Here is a tiny trained network, its code and every weight. The questions are about switching its units off for an input and a class, where a switched-off unit gives its printed mean instead of its output.

import numpy as np


def w(rows, s, z=0):
    codes = np.array(rows[::2]) - 128.0
    scale = np.full(codes.shape[1], s)
    scale[-1] = z or s
    return codes * scale


def norm(h):
    return h / np.sqrt((h * h).mean(-1, keepdims=True) + 1e-5)


def f(y):
    return y / 2 * (1 + np.tanh(0.7978845608 * (y + 0.044715 * y**3)))


def log_softmax(a):
    a = a - a.max(-1, keepdims=True)
    return a - np.log(np.exp(a).sum(-1, keepdims=True))


def net(x, mask):
    res = np.array(x, float).reshape(1, 2) / 4 @ E
    u = 0
    for l in range(3):
        y = f(norm(res) @ A[l][:, :-1].T + A[l][:, -1])
        res = res + np.where(mask[u : u + 8], y, B[l][:, -1]) @ B[l][:, :-1]
        u += 8
    return log_softmax(norm(res)[-1] @ U[:, :-1].T + U[:, -1])


A, B = {}, {}
E = w([
[198,91,2,101,181,141,153],'x0',
[76,194,141,71,98,127,240],'x1',
],0.007)
A[0] = w([
[97,168,151,187,30,98,125,136],'0.n1',
[135,110,110,152,129,165,107,138],'0.n2',
[27,115,139,119,170,102,154,158],'0.n3',
[146,67,167,142,155,94,69,130],'0.n4',
[157,98,94,254,150,201,166,173],'0.n5',
[35,190,137,124,76,135,150,180],'0.n6',
[101,84,131,184,126,164,113,249],'0.n7',
[199,124,51,147,84,218,167,149],'0.n8',
],0.0057,0.0012)
B[0] = w([
[202,174,112,62,173,105,106,209],'0.n1',
[31,147,178,162,118,111,152,145],'0.n2',
[128,147,23,248,202,129,141,167],'0.n3',
[34,27,214,128,123,146,226,190],'0.n4',
[35,197,126,66,96,156,145,182],'0.n5',
[96,83,77,154,223,98,197,255],'0.n6',
[209,147,93,49,128,92,254,166],'0.n7',
[183,193,209,110,3,113,166,233],'0.n8',
],0.004,0.0034)
A[1] = w([
[101,205,188,134,146,72,191,249],'1.n1',
[181,65,125,205,131,139,10,154],'1.n2',
[52,113,80,188,185,133,157,110],'1.n3',
[175,201,3,153,168,156,129,169],'1.n4',
[131,203,124,89,20,188,202,108],'1.n5',
[100,192,54,111,166,71,158,154],'1.n6',
[80,121,3,89,139,216,100,195],'1.n7',
[13,220,190,160,123,133,68,173],'1.n8',
],0.005,0.0019)
B[1] = w([
[191,56,93,151,111,143,115,254],'1.n1',
[61,181,69,79,235,115,206,178],'1.n2',
[180,87,116,116,194,105,96,148],'1.n3',
[139,195,106,154,103,146,39,207],'1.n4',
[114,91,158,147,186,76,112,220],'1.n5',
[81,118,135,135,155,161,67,203],'1.n6',
[85,141,254,118,71,186,152,177],'1.n7',
[136,205,98,43,69,202,100,196],'1.n8',
],0.0074,0.0047)
A[2] = w([
[161,105,185,17,92,96,253,250],'2.n1',
[92,188,42,86,120,197,74,148],'2.n2',
[62,151,125,86,232,172,171,203],'2.n3',
[127,160,138,19,78,191,66,178],'2.n4',
[30,131,93,180,202,164,224,105],'2.n5',
[171,168,82,67,87,141,78,101],'2.n6',
[186,243,131,131,146,253,74,202],'2.n7',
[170,109,212,161,135,171,191,157],'2.n8',
],0.0056,0.0019)
B[2] = w([
[179,157,84,178,168,97,16,202],'2.n1',
[182,114,236,186,30,130,113,213],'2.n2',
[53,49,50,119,148,139,187,235],'2.n3',
[179,157,132,145,48,95,227,230],'2.n4',
[27,95,244,19,199,245,107,204],'2.n5',
[102,185,239,8,93,97,194,177],'2.n6',
[176,228,183,151,19,2,162,254],'2.n7',
[202,120,102,217,129,151,68,135],'2.n8',
],0.0052,0.0061)
U = w([
[182,214,189,110,2,56,227,184],'0',
[23,37,120,70,240,212,184,217],'1',
[226,77,79,241,193,67,14,3],'2',
],0.0083,0.0018)

Each question gives the input, the list of numbers given to net, and the class t.
The units are the neurons (one row each of A and B). Each row of codes is followed by its name. A weight is (code - 128) times the scale printed after its matrix; where a second scale follows, it is the last column's (A, B and U).
mask holds one flag per neuron, layer by layer. A switched-off neuron (its flag False) gives its mean, the last column of its row in B, instead of its output. The means were averaged over made-up inputs and are rounded, as every weight is.
A unit's drop is (log p(t) with every unit on - log p(t) with that unit switched off) / (log p(t) with every unit on - log p(t) with every unit switched off).
most important unit: the unit with the biggest drop
top k neurons: the k neurons with the biggest drops, biggest first
top k neurons in layer l: the k neurons of layer l with the biggest drops, biggest first
drop when u is switched off: that unit's drop, to one decimal
input [-1,0], class 2: most important unit	1.n8
input [-3,2], class 2: top 2 neurons	0.n6; 0.n5
input [8,-8], class 0: top 3 neurons in layer 0	0.n6; 0.n8; 0.n5
input [-3,-1], class 2: top 4 neurons	0.n7; 0.n5; 1.n4; 0.n6
input [-6,7], class 1: top 2 neurons	0.n6; 1.n4
input [7,-7], class 0: top 2 neurons in layer 0	0.n5; 0.n6
input [6,8], class 1: top 2 neurons	1.n8; 1.n5
input [4,-4], class 0: top 4 neurons	0.n5; 1.n5; 0.n7; 1.n4
input [3,1], class 2: top 3 neurons	1.n8; 1.n5; 0.n8
input [1,2], class 2: top 2 neurons	1.n8; 0.n1
input [0,3], class 2: top 2 neurons in layer 0	0.n4; 0.n3
input [5,-5], class 0: top 3 neurons	0.n5; 1.n5; 1.n4
input [-2,1], class 2: top 2 neurons	0.n6; 1.n8
input [-5,8], class 1: most important unit	0.n6
input [-2,2], class 2: top 2 neurons	0.n6; 0.n4
input [2,-2], class 2: top 2 neurons in layer 1	1.n2; 1.n6
input [3,-7], class 1: drop when 1.n2 is switched off	0.3
input [-4,7], class 1: drop when 0.n6 is switched off	2.0
input [2,4], class 1: drop when 1.n5 is switched off	1.4
input [-2,-7], class 1: drop when 1.n2 is switched off	0.2
input [7,-6], class 0: most important unit	1.n4
